Below are the code and all the weights of a small trained network. Each question names an input and a class and asks about switching units off, where a switched-off unit gives its printed mean instead of its output.

import numpy as np


def w(rows, s, z=0):
    codes = np.array(rows[::2]) - 128.0
    scale = np.full(codes.shape[1], s)
    scale[-1] = z or s
    return codes * scale


def f(y):
    return y / 2 * (1 + np.tanh(0.7978845608 * (y + 0.044715 * y**3)))


def log_softmax(a):
    a = a - a.max(-1, keepdims=True)
    return a - np.log(np.exp(a).sum(-1, keepdims=True))


def net(x, mask):
    res = np.array(x, float).reshape(1, 8) / 4 @ E
    y = f(res @ A[0][:, :-1].T + A[0][:, -1])
    res = res + np.where(mask, y, B[0][:, -1]) @ B[0][:, :-1]
    return log_softmax(res[-1] @ U[:, :-1].T + U[:, -1])


A, B = {}, {}
E = w([
[128,125,128,125,126,130],'x0',
[109,17,124,253,72,97],'x1',
[213,188,69,156,7,212],'x2',
[223,50,43,119,220,138],'x3',
[241,129,212,120,96,34],'x4',
[129,134,126,133,132,127],'x5',
[127,126,127,127,128,128],'x6',
[128,129,127,129,129,125],'x7',
],0.0068)
A[0] = w([
[235,153,203,141,129,52,17],'n0',
[41,186,206,118,55,98,91],'n1',
[34,122,58,148,161,222,17],'n2',
[136,215,175,53,167,178,89],'n3',
[164,212,109,42,171,116,86],'n4',
[243,89,74,135,201,136,87],'n5',
[192,86,46,117,186,123,118],'n6',
[82,76,143,111,218,65,175],'n7',
[168,195,111,9,159,111,74],'n8',
[210,154,110,144,56,160,178],'n9',
[8,143,63,156,161,207,37],'n10',
[72,109,165,115,220,96,162],'n11',
[82,71,198,55,184,62,128],'n12',
[103,113,208,149,201,91,148],'n13',
[190,66,63,100,179,136,77],'n14',
[136,204,137,38,180,144,119],'n15',
[72,94,186,116,195,127,156],'n16',
[144,73,137,253,115,109,84],'n17',
[87,59,205,85,184,114,82],'n18',
[187,163,102,148,73,183,109],'n19',
[130,200,110,41,165,134,109],'n20',
[187,116,69,143,215,156,98],'n21',
[200,72,62,101,182,121,76],'n22',
[79,88,147,85,168,14,163],'n23',
[57,122,21,143,181,210,35],'n24',
[198,157,172,70,157,121,49],'n25',
[154,178,110,50,121,142,5],'n26',
[172,158,111,142,66,186,127],'n27',
[171,170,90,148,70,162,119],'n28',
[174,150,103,122,34,179,131],'n29',
[44,182,202,129,55,152,117],'n30',
[197,107,97,130,111,195,110],'n31',
[234,114,223,110,119,67,42],'n32',
[210,104,180,160,89,47,69],'n33',
[61,203,216,146,75,146,124],'n34',
[213,165,63,150,60,182,119],'n35',
[108,15,83,179,65,78,121],'n36',
[109,64,111,197,85,80,105],'n37',
[141,190,147,56,177,166,82],'n38',
[233,122,212,93,100,64,62],'n39',
],0.0066,0.0015)
B[0] = w([
[177,166,189,96,128,230,199],'n0',
[130,124,142,29,61,21,237],'n1',
[192,165,197,74,125,254,226],'n2',
[68,70,154,193,125,103,212],'n3',
[69,48,151,229,132,130,206],'n4',
[142,96,146,62,67,73,227],'n5',
[132,99,175,48,40,53,213],'n6',
[174,167,108,134,176,112,254],'n7',
[60,56,145,209,127,138,214],'n8',
[172,165,56,172,174,138,225],'n9',
[177,195,191,59,106,228,235],'n10',
[185,186,70,150,163,117,240],'n11',
[172,183,34,166,211,113,255],'n12',
[148,164,92,129,178,132,213],'n13',
[114,119,162,52,76,40,204],'n14',
[59,73,144,213,148,132,217],'n15',
[168,187,75,134,208,127,216],'n16',
[61,52,149,198,117,136,212],'n17',
[136,174,46,150,185,95,217],'n18',
[150,179,81,168,205,83,206],'n19',
[56,51,151,190,146,141,202],'n20',
[114,89,161,68,27,74,202],'n21',
[118,105,146,48,63,47,207],'n22',
[164,179,63,147,179,122,242],'n23',
[180,151,192,67,112,201,236],'n24',
[100,105,173,147,95,172,170],'n25',
[82,105,128,181,155,119,159],'n26',
[150,174,53,159,187,71,202],'n27',
[143,156,65,143,186,93,198],'n28',
[143,162,40,159,187,80,220],'n29',
[154,95,141,42,63,47,232],'n30',
[160,145,98,114,130,91,185],'n31',
[199,166,210,88,131,234,205],'n32',
[141,119,181,151,108,213,198],'n33',
[125,99,146,48,61,59,230],'n34',
[141,179,62,158,205,93,247],'n35',
[55,69,155,206,113,159,230],'n36',
[59,88,136,208,134,138,199],'n37',
[70,75,118,183,107,132,193],'n38',
[192,173,196,110,150,246,209],'n39',
],0.0057,0.0049)
U = w([
[160,191,38,143,178,87,126],'0',
[161,157,182,81,112,248,248],'1',
[120,104,143,41,61,8,71],'2',
[55,53,142,218,122,136,12],'3',
],0.013,0.0017)

Each question gives the input, the list of numbers given to net, and the class t.
The units are the neurons (one row each of A and B). Each row of codes is followed by its name. A weight is (code - 128) times the scale printed after its matrix; where a second scale follows, it is the last column's (A, B and U).
mask holds one flag per neuron, in row order. A switched-off neuron (its flag False) gives its mean, the last column of its row in B, instead of its output. The means were averaged over made-up inputs and are rounded, as every weight is.
A unit's drop is (log p(t) with every unit on - log p(t) with that unit switched off) / (log p(t) with every unit on - log p(t) with every unit switched off).
The circuit of an input: a set's keep is (log p(t) with only the set's units on - log p(t) with every unit switched off) / (log p(t) with every unit on - log p(t) with every unit switched off). Starting from the 12 units with the biggest drops (on a tie, the unit counted first), units are removed one at a time, each time the one whose removal leaves the highest keep (on an exact tie, the one counted first), for as long as the keep stays at least 0.8.
units of the circuit, in order: the units of the circuit, biggest drop first
most important unit: the unit with the biggest drop
k most important neurons: the k neurons with the biggest drops, biggest first
drop of u: that unit's drop, to one decimal
input [-7,-3,-6,-2,6,-3,0,1], class 0: most important unit : n12
input [-1,2,-5,6,0,-6,-4,-8], class 2: units of the circuit, in order : (n6 n22)
input [-2,8,-4,-4,-8,-3,1,0], class 1: units of the circuit, in order : (n10 n2)
input [-8,5,4,2,4,-3,-6,-7], class 3: units of the circuit, in order : (n17 n36)
input [-5,-2,6,-7,-4,4,5,0], class 2: 3 most important neurons : (n30 n34 n1)
input [0,1,-3,-4,-4,-6,1,-7], class 1: units of the circuit, in order : (n10 n2)
input [-5,8,-8,-4,6,-5,4,-1], class 0: 2 most important neurons : (n12 n23)
input [-5,-2,-8,-8,-3,4,0,-5], class 0: 2 most important neurons : (n12 n16)
input [-7,6,4,5,5,-2,-2,4], class 3: 2 most important neurons : (n17 n36)
input [5,1,-2,-6,-5,1,4,-5], class 2: 3 most important neurons : (n1 n30 n34)
input [-3,-8,1,-8,8,-8,2,0], class 1: 2 most important neurons : (n39 n32)
input [1,8,7,-5,-8,1,8,0], class 1: 3 most important neurons : (n10 n2 n24)
input [-6,-1,5,6,3,-6,1,-6], class 2: 2 most important neurons : (n5 n6)
input [8,6,-4,7,5,7,7,2], class 2: units of the circuit, in order : (n22)
input [-1,-3,-6,2,8,8,-8,4], class 1: drop of n32 : 0.2
input [4,2,4,-1,-6,-1,2,5], class 1: drop of n2 : 0.1
input [8,7,-7,3,-8,5,4,2], class 1: drop of n2 : 0.3
